Below are the code and all the weights of a small trained network. Each question names an input and a class and asks about switching units off, where a switched-off unit gives its printed mean instead of its output.

import numpy as np


def w(rows, s, z=0):
    codes = np.array(rows[::2]) - 128.0
    scale = np.full(codes.shape[1], s)
    scale[-1] = z or s
    return codes * scale


def norm(h):
    return h / np.sqrt((h * h).mean(-1, keepdims=True) + 1e-5)


def f(y):
    return np.maximum(y, 0)


def log_softmax(a):
    a = a - a.max(-1, keepdims=True)
    return a - np.log(np.exp(a).sum(-1, keepdims=True))


def net(x, mask):
    res = np.array(x, float).reshape(1, 6) / 4 @ E
    u = 0
    for l in range(4):
        y = f(norm(res) @ A[l][:, :-1].T + A[l][:, -1])
        res = res + np.where(mask[u : u + 11], y, B[l][:, -1]) @ B[l][:, :-1]
        u += 11
    return log_softmax(norm(res)[-1] @ U[:, :-1].T + U[:, -1])


A, B = {}, {}
E = w([
[173,115,64],'x0',
[171,253,105],'x1',
[148,123,101],'x2',
[214,21,179],'x3',
[143,124,113],'x4',
[34,122,45],'x5',
],0.0045)
A[0] = w([
[176,91,59,167],'L0N0',
[90,138,103,173],'L0N1',
[120,156,74,111],'L0N2',
[168,158,104,254],'L0N3',
[219,74,92,198],'L0N4',
[76,56,153,93],'L0N5',
[142,130,175,129],'L0N6',
[120,134,175,114],'L0N7',
[91,2,196,9],'L0N8',
[50,119,156,109],'L0N9',
[119,159,67,178],'L0N10',
],0.0079,0.0017)
B[0] = w([
[63,84,181,214],'L0N0',
[128,226,119,192],'L0N1',
[29,253,156,191],'L0N2',
[113,144,192,214],'L0N3',
[76,199,219,253],'L0N4',
[74,147,144,205],'L0N5',
[97,196,240,168],'L0N6',
[109,187,34,156],'L0N7',
[164,103,118,245],'L0N8',
[133,104,88,189],'L0N9',
[24,117,251,216],'L0N10',
],0.0038,0.0037)
A[1] = w([
[132,128,97,150],'L1N0',
[5,120,118,154],'L1N1',
[136,96,98,31],'L1N2',
[145,99,89,3],'L1N3',
[94,143,205,240],'L1N4',
[94,146,85,160],'L1N5',
[178,112,127,156],'L1N6',
[105,129,118,186],'L1N7',
[144,193,130,173],'L1N8',
[134,173,30,167],'L1N9',
[223,130,160,165],'L1N10',
],0.012,0.0014)
B[1] = w([
[148,253,182,131],'L1N0',
[199,202,53,254],'L1N1',
[200,109,107,133],'L1N2',
[134,130,74,130],'L1N3',
[240,55,64,239],'L1N4',
[175,172,134,172],'L1N5',
[133,81,211,144],'L1N6',
[160,166,125,157],'L1N7',
[222,138,159,185],'L1N8',
[135,79,223,159],'L1N9',
[119,152,218,179],'L1N10',
],0.0048,0.0081)
A[2] = w([
[145,212,147,161],'L2N0',
[1,151,122,251],'L2N1',
[152,131,9,160],'L2N2',
[163,144,146,253],'L2N3',
[242,144,145,247],'L2N4',
[150,84,126,239],'L2N5',
[63,127,239,232],'L2N6',
[205,130,94,169],'L2N7',
[96,189,73,45],'L2N8',
[89,80,147,87],'L2N9',
[227,168,149,181],'L2N10',
],0.0098,0.0015)
B[2] = w([
[100,152,147,204],'L2N0',
[214,144,162,141],'L2N1',
[190,106,105,200],'L2N2',
[2,28,144,187],'L2N3',
[49,82,87,254],'L2N4',
[170,96,97,162],'L2N5',
[141,115,52,157],'L2N6',
[70,162,109,203],'L2N7',
[177,116,122,175],'L2N8',
[179,80,148,136],'L2N9',
[71,142,116,242],'L2N10',
],0.0072,0.0087)
A[3] = w([
[118,102,61,106],'L3N0',
[128,116,223,1],'L3N1',
[190,56,160,180],'L3N2',
[175,184,113,223],'L3N3',
[148,64,176,58],'L3N4',
[71,105,186,115],'L3N5',
[254,63,114,91],'L3N6',
[167,176,235,175],'L3N7',
[98,169,109,37],'L3N8',
[154,127,209,120],'L3N9',
[151,142,164,123],'L3N10',
],0.0095,0.0013)
B[3] = w([
[119,1,78,254],'L3N0',
[166,155,190,177],'L3N1',
[180,254,109,228],'L3N2',
[254,113,218,221],'L3N3',
[145,135,40,214],'L3N4',
[149,125,226,249],'L3N5',
[162,191,104,230],'L3N6',
[36,190,174,157],'L3N7',
[48,113,85,215],'L3N8',
[210,134,170,161],'L3N9',
[58,108,82,132],'L3N10',
],0.0039,0.0031)
U = w([
[83,72,83,253],'0',
[196,37,191,107],'1',
[55,149,176,79],'2',
[114,103,251,112],'3',
[227,170,89,53],'4',
[196,73,86,84],'5',
[130,204,135,162],'6',
],0.018,0.0029)

Each question gives the input, the list of numbers given to net, and the class t.
The units are the neurons (one row each of A and B). Each row of codes is followed by its name. A weight is (code - 128) times the scale printed after its matrix; where a second scale follows, it is the last column's (A, B and U).
mask holds one flag per neuron, layer by layer. A switched-off neuron (its flag False) gives its mean, the last column of its row in B, instead of its output. The means were averaged over made-up inputs and are rounded, as every weight is.
A unit's drop is (log p(t) with every unit on - log p(t) with that unit switched off) / (log p(t) with every unit on - log p(t) with every unit switched off).
The circuit of an input: a set's keep is (log p(t) with only the set's units on - log p(t) with every unit switched off) / (log p(t) with every unit on - log p(t) with every unit switched off). Starting from the 12 units with the biggest drops (on a tie, the unit counted first), units are removed one at a time, each time the one whose removal leaves the highest keep (on an exact tie, the one counted first), for as long as the keep stays at least 0.8.
units of the circuit, in order: the units of the circuit, biggest drop first
unit that matters most: the unit with the biggest drop
k most important neurons: the k neurons with the biggest drops, biggest first
k most important neurons of layer l: the k neurons of layer l with the biggest drops, biggest first
drop when u is switched off: that unit's drop, to one decimal
input [-4,-2,6,2,-4,2], class 5: 2 most important neurons => L2N2, L1N10
input [-1,7,-3,2,0,-3], class 3: units of the circuit, in order => L1N1
input [-4,0,3,1,7,2], class 5: 2 most important neurons => L1N1, L0N5
input [-5,-1,4,2,7,8], class 5: units of the circuit, in order => L1N1, L2N2
input [6,6,5,3,-4,-1], class 3: 3 most important neurons of layer 1 => L1N1, L1N10, L1N8
input [-2,4,-4,-2,-7,-8], class 2: 2 most important neurons => L2N10, L2N4
input [7,2,6,7,-1,-3], class 3: 3 most important neurons => L1N10, L2N2, L0N4
input [-2,3,0,7,-5,1], class 0: 2 most important neurons of layer 3 => L3N3, L3N4
input [0,4,8,8,6,3], class 0: 3 most important neurons => L2N6, L0N0, L0N4
input [-3,2,-4,8,0,2], class 0: 2 most important neurons of layer 2 => L2N6, L2N4
input [0,4,-7,8,4,-1], class 3: 2 most important neurons => L1N10, L2N2
input [0,-8,-3,-4,8,-8], class 0: 2 most important neurons of layer 1 => L1N9, L1N4
input [6,-4,8,-2,-8,4], class 4: 2 most important neurons of layer 2 => L2N4, L2N3
input [-4,7,-4,8,8,4], class 0: units of the circuit, in order => L2N4
input [-7,-1,0,6,-3,7], class 5: 2 most important neurons => L2N2, L1N8
input [1,2,7,5,7,-5], class 3: 2 most important neurons => L1N10, L2N2
input [-1,8,7,-7,-4,-6], class 2: drop when L1N1 is switched off => 0.2
input [5,-1,-8,0,3,7], class 4: drop when L2N4 is switched off => 0.2
input [4,-4,-4,-3,1,-7], class 0: drop when L2N4 is switched off => 0.3
input [-6,-3,-2,1,-3,8], class 5: unit that matters most => L1N1
